Below are the code and all the weights of a small trained network. Each question names an input and a class and asks about switching units off, where a switched-off unit gives its printed mean instead of its output.

import numpy as np


def w(rows, s, z=0):
    codes = np.array(rows[::2]) - 128.0
    scale = np.full(codes.shape[1], s)
    scale[-1] = z or s
    return codes * scale


def f(y):
    return y / 2 * (1 + np.tanh(0.7978845608 * (y + 0.044715 * y**3)))


def log_softmax(a):
    a = a - a.max(-1, keepdims=True)
    return a - np.log(np.exp(a).sum(-1, keepdims=True))


def net(x, mask):
    res = np.array(x, float).reshape(1, 8) / 4 @ E
    y = f(res @ A[0][:, :-1].T + A[0][:, -1])
    res = res + np.where(mask, y, B[0][:, -1]) @ B[0][:, :-1]
    return log_softmax(res[-1] @ U[:, :-1].T + U[:, -1])


A, B = {}, {}
E = w([
[79,86,157,172,122,236,161,197,106,180,85,105],'x0',
[164,30,184,14,179,132,197,127,160,196,186,166],'x1',
[188,59,33,90,87,166,105,95,175,194,58,200],'x2',
[79,61,110,160,204,135,83,199,231,41,152,161],'x3',
[255,174,166,121,78,191,123,185,203,68,91,113],'x4',
[126,131,127,125,131,126,126,131,131,130,128,124],'x5',
[193,58,69,160,82,136,68,168,88,191,238,47],'x6',
[81,192,73,49,76,147,117,202,42,106,184,240],'x7',
],0.0089)
A[0] = w([
[104,165,211,159,124,118,106,147,112,96,156,90,86],'neuron 0',
[185,158,119,74,140,66,113,78,140,109,159,132,105],'neuron 1',
[147,205,102,146,114,124,109,112,63,161,67,86,129],'neuron 2',
[116,145,188,105,142,106,143,157,131,121,187,99,113],'neuron 3',
[255,180,188,100,85,213,98,161,205,81,113,105,3],'neuron 4',
[167,87,183,58,131,172,190,124,102,136,147,118,154],'neuron 5',
[58,89,119,163,164,95,115,74,96,151,125,101,85],'neuron 6',
[78,111,132,171,123,215,144,190,122,173,90,103,111],'neuron 7',
[78,144,74,221,85,141,82,137,142,67,94,117,104],'neuron 8',
[156,88,185,156,142,130,92,70,175,141,99,74,69],'neuron 9',
[87,92,99,176,166,128,42,178,190,59,135,157,91],'neuron 10',
[175,90,54,162,100,142,73,153,115,170,219,72,63],'neuron 11',
[135,160,111,84,99,152,105,182,93,115,165,197,82],'neuron 12',
[203,81,75,109,78,179,71,108,176,129,58,165,83],'neuron 13',
[89,156,112,120,140,142,150,87,163,126,54,177,102],'neuron 14',
[84,93,59,132,126,97,104,98,129,193,91,168,109],'neuron 15',
[151,162,85,118,118,27,75,81,191,96,172,130,108],'neuron 16',
[178,113,158,181,139,96,123,93,173,151,91,99,97],'neuron 17',
],0.0097,0.0051)
B[0] = w([
[183,166,74,178,143,90,147,177,129,161,157,104,208],'neuron 0',
[96,85,146,180,104,100,143,138,127,140,71,125,187],'neuron 1',
[158,64,182,118,149,121,89,76,140,203,105,198,227],'neuron 2',
[181,151,95,145,159,105,120,176,139,174,130,110,195],'neuron 3',
[117,102,128,70,159,106,134,93,19,36,188,112,248],'neuron 4',
[130,78,128,134,140,79,102,113,149,163,71,171,216],'neuron 5',
[90,136,166,55,125,123,129,125,89,86,209,114,210],'neuron 6',
[69,92,113,192,82,141,163,154,87,99,85,70,208],'neuron 7',
[137,72,64,80,197,145,98,121,167,157,127,161,243],'neuron 8',
[95,187,88,91,73,143,69,185,193,141,150,178,216],'neuron 9',
[196,104,252,147,72,143,134,91,98,177,132,190,238],'neuron 10',
[154,189,158,110,166,197,197,66,205,60,79,127,247],'neuron 11',
[68,166,109,99,82,177,67,161,175,155,142,135,215],'neuron 12',
[143,167,114,187,163,84,144,182,103,194,172,93,222],'neuron 13',
[133,189,139,136,158,127,172,133,142,99,97,148,193],'neuron 14',
[164,153,108,119,143,96,160,164,61,139,195,91,195],'neuron 15',
[87,83,75,174,95,152,152,136,97,106,65,66,214],'neuron 16',
[95,148,137,85,69,141,104,168,156,119,148,143,208],'neuron 17',
],0.011,0.012)
U = w([
[93,127,131,65,141,101,142,100,38,67,212,106,254],'0',
[64,211,110,78,14,148,65,166,178,137,140,148,7],'1',
[184,196,105,208,179,65,160,176,108,176,170,97,13],'2',
[121,238,165,121,195,152,234,78,184,62,33,145,215],'3',
[65,40,116,209,49,124,161,138,96,93,36,74,101],'4',
[202,81,238,130,51,110,120,76,107,187,117,176,70],'5',
[141,2,98,82,219,108,94,124,183,153,99,168,217],'6',
],0.0099,0.0032)

Each question gives the input, the list of numbers given to net, and the class t.
The units are the neurons (one row each of A and B). Each row of codes is followed by its name. A weight is (code - 128) times the scale printed after its matrix; where a second scale follows, it is the last column's (A, B and U).
mask holds one flag per neuron, in row order. A switched-off neuron (its flag False) gives its mean, the last column of its row in B, instead of its output. The means were averaged over made-up inputs and are rounded, as every weight is.
A unit's drop is (log p(t) with every unit on - log p(t) with that unit switched off) / (log p(t) with every unit on - log p(t) with every unit switched off).
The circuit of an input: a set's keep is (log p(t) with only the set's units on - log p(t) with every unit switched off) / (log p(t) with every unit on - log p(t) with every unit switched off). Starting from the 12 units with the biggest drops (on a tie, the unit counted first), units are removed one at a time, each time the one whose removal leaves the highest keep (on an exact tie, the one counted first), for as long as the keep stays at least 0.8.
units of the circuit, in order: the units of the circuit, biggest drop first
top k neurons: the k neurons with the biggest drops, biggest first
drop of u: that unit's drop, to one decimal
input [-7,-6,-8,-7,0,2,-6,2], class 2: top 3 neurons	[neuron 0; neuron 11; neuron 10]
input [1,0,-4,3,-6,6,8,8], class 1: units of the circuit, in order	[neuron 12]
input [-5,-4,-7,5,5,-8,0,-3], class 2: top 2 neurons	[neuron 0; neuron 6]
input [-2,4,4,7,-5,-4,1,7], class 1: top 3 neurons	[neuron 12; neuron 4; neuron 2]
input [-1,7,7,7,7,-3,-8,6], class 3: top 2 neurons	[neuron 14; neuron 6]
input [-8,-5,-1,4,-1,-5,7,5], class 4: top 3 neurons	[neuron 16; neuron 1; neuron 14]
input [5,6,-6,-7,-4,-1,0,3], class 5: top 2 neurons	[neuron 8; neuron 5]
input [2,-7,-7,1,2,-5,-6,0], class 2: top 3 neurons	[neuron 0; neuron 11; neuron 5]
input [1,-6,-1,8,4,-5,-7,4], class 5: top 2 neurons	[neuron 10; neuron 11]
input [-3,5,-3,5,4,-2,-7,-8], class 1: top 3 neurons	[neuron 9; neuron 17; neuron 11]
input [-2,-6,0,-8,-7,-3,4,-8], class 1: top 4 neurons	[neuron 9; neuron 10; neuron 17; neuron 4]
input [3,-6,-5,-2,-4,2,1,3], class 6: units of the circuit, in order	[neuron 8; neuron 2]
input [1,5,4,-1,-4,-8,-6,-7], class 1: units of the circuit, in order	[neuron 9; neuron 17]
input [-6,2,-7,-6,-5,3,4,4], class 2: units of the circuit, in order	[neuron 3]
input [7,-3,3,2,3,8,8,-7], class 3: drop of neuron 11	1.9
input [4,-7,-4,1,-5,-4,0,5], class 6: drop of neuron 9	0.1
input [-7,-8,-1,7,5,-8,2,-2], class 6: drop of neuron 13	0.0
